[ 31.0  35.8 -27.1   7.7  38.6  23.7 -11.3  -4.4 -23.9 -21.7  14.1  -5.4
  16.5  40.9  12.9  26.1  -6.4  33.7  13.3 -26.8 -24.0  39.0  23.7 -41.8
 -22.3  33.6  23.9  10.4  29.0 -22.4 -21.9  -9.2   2.4 -22.6] : Q904
[ 23.0 -27.9  -0.7   5.5 -45.3 -87.4  29.5 -57.8  -0.4 -24.2 -77.3  28.6
  -0.6 -40.9  20.4 -30.5  -8.5 -45.0 -28.0  29.7 -65.3   2.2  30.2  -3.6
 -35.3 -36.4 -32.7 -70.7  38.5  52.5 -30.6  20.0 -23.4  48.5] : Q8
[-21.7  12.9 -22.3 -22.6 -41.8  -5.4  10.4  13.3 -22.4  39.0  33.7  31.0
  23.7 -24.0  -4.4  35.8 -26.8 -27.1  14.1  23.7  -6.4  16.5   2.4  23.9
  38.6  40.9  -9.2   7.7 -11.3  33.5  29.0 -21.9 -23.9  26.1] : Q388
[ 23.0 -27.9  -0.7   5.5 -45.3 -87.4  29.5 -57.8  -0.4 -24.2 -77.3  28.6
  -0.6 -40.9  20.4 -30.5  -8.5 -45.0 -28.0  29.7 -65.3   2.2  30.2  -3.6
 -35.3 -36.4 -32.7 -70.7  38.5  37.0 -29.8  -4.2 -15.0  24.5] : Q648
[-22.6  10.4  14.1  -6.4  29.0  35.8 -23.9  31.0  -4.4  -9.2  38.6 -22.3
 -21.7  -5.4 -24.0  23.9   2.4  13.3  39.0 -11.3 -27.1  12.9 -22.4   7.7
  33.7  33.6  23.7  26.2 -26.8 -41.8  40.9  16.5  23.7 -21.9] : Q980
order: [ 23.7 -21.9 -22.6  10.4  14.1  -6.4  29.0  35.8 -23.9  31.0  -4.4  -9.2
  38.6 -22.3 -21.7  -5.4 -24.0  23.9   2.4  13.3  39.0 -11.3 -27.1  12.9
 -22.4   7.7  33.7  33.6  23.7  26.2 -26.8 -41.8  40.9  16.5] -> Q980
order: [-87.4 -77.3 -70.7 -65.3 -57.8 -45.3 -45.0 -40.9 -36.4 -35.3 -32.7 -30.6
 -30.5 -28.0 -27.9 -24.2 -23.4  -8.5  -3.6  -0.7  -0.6  -0.4   2.2   5.5
  20.0  20.4  23.0  28.6  29.5  29.7  30.2  38.5  48.5  52.5] -> Q8
order: [-41.8 -27.1 -26.8 -24.0 -23.9 -22.6 -22.4 -22.3 -21.9 -21.7 -11.3  -9.2
  -6.4  -5.4  -4.4   2.4   7.7  10.4  12.9  13.3  14.1  16.5  23.7  23.7
  23.9  26.2  29.0  31.0  33.6  33.7  35.8  38.6  39.0  40.9] -> Q980
order: [-22.6   2.4  -9.2 -21.9 -22.4  29.0  10.4  23.9  33.6 -22.3 -41.8  23.7
  39.0 -24.0 -26.8  13.3  33.7  -6.4  26.1  12.9  40.9  16.5  -5.4  14.1
 -21.7 -23.9  -4.4 -11.3  23.7  38.6   7.7 -27.1  35.8  31.0] -> Q904

[-29.4  54.2  22.4 -50.2 -65.1 -14.4] -> Q610
[-48.9  32.8   1.6  84.7 -34.1 -18.9] -> Q798
[ 23.0   2.6  20.9  -5.6 -76.6   7.0] -> Q833
[-29.4 -50.1 -14.4  22.4  54.2 -65.1] -> Q700
[ 70.0 -27.7 -26.3  -9.6  44.4 -26.1] -> Q345
order: [-27.7 -26.3 -26.1  -9.6  44.4  70.0] -> Q345
order: [-76.6  -5.6   2.6   7.0  20.9  23.0] -> Q833
order: [  2.6   7.0  -5.6 -76.6  20.9  23.0] -> Q833
order: [-65.1 -50.1 -29.4 -14.4  54.2  22.4] -> Q700
order: [-14.4  22.4 -29.4 -65.1  54.2 -50.2] -> Q610
order: [-14.4 -65.1 -50.2  22.4  54.2 -29.4] -> Q610

[40.3 29.1  4.2  8.0 18.6  4.6 40.6 37.0  8.2] : Q107
[ -3.9  -9.2 -43.8  -2.9  -3.6  13.3 -10.0  -1.0  14.5] : Q915
[-18.5  10.3 -29.0 -39.1  18.4   4.5 -83.4  -7.0  12.7] : Q359
[-69.9   5.5 -59.5 -31.6 -17.4  -1.8  28.3 -32.0   5.4] : Q102
[40.5 40.3  7.9  8.2  4.6 29.1  4.2 37.0 18.6] : Q130
[ 8.0 40.3  4.6  8.2 40.5 29.1  4.2 18.6 37.0] : Q91
order: [ 4.2  4.6  8.0  8.2 18.6 29.1 37.0 40.3 40.5] -> Q91
order: [ 8.2 40.5 18.6  7.9  4.2 37.0 29.1 40.3  4.6] -> Q130
order: [ 4.6 18.6  8.2 29.1 40.6 37.0 40.3  4.2  8.0] -> Q107
order: [ 8.2 37.0 40.6  4.6 18.6  8.0  4.2 29.1 40.3] -> Q107
order: [-83.4 -29.0 -18.5  18.4   4.5  12.7  10.3 -39.1  -7.0] -> Q359
order: [37.0 18.6  4.2 29.1 40.5  8.2  4.6 40.3  8.0] -> Q91
order: [ 8.0 29.1  8.2 18.6  4.6 37.0  4.2 40.3 40.5] -> Q91

[-44.1 -49.1 -17.2 -36.6 -10.9  33.3  -1.9  62.2 -37.4]  Q64
[ 13.8  -8.8  10.7  27.8  21.9  34.6  35.4  24.9 -11.6]  Q740
[-40.9 -15.4 -47.4   5.1 -37.5 -25.1 -21.6 -43.3 -26.8]  Q466
[ 10.7  21.9  27.8 -11.6  24.9  -8.8  13.9  34.6  35.4]  Q706
[-17.2 -10.9  -1.9  33.3  62.3 -44.1 -37.4 -49.1 -36.6]  Q344
order: [-49.1 -44.1 -37.4 -36.6 -17.2 -10.9  -1.9  33.3  62.2] -> Q64
order: [ 35.4  34.6  13.9  -8.8  24.9 -11.6  27.8  21.9  10.7] -> Q706
order: [-11.6  24.9  35.4  34.6  21.9  27.8  10.7  -8.8  13.8] -> Q740
order: [ 62.2 -37.4 -44.1 -49.1 -17.2 -36.6 -10.9  33.3  -1.9] -> Q64

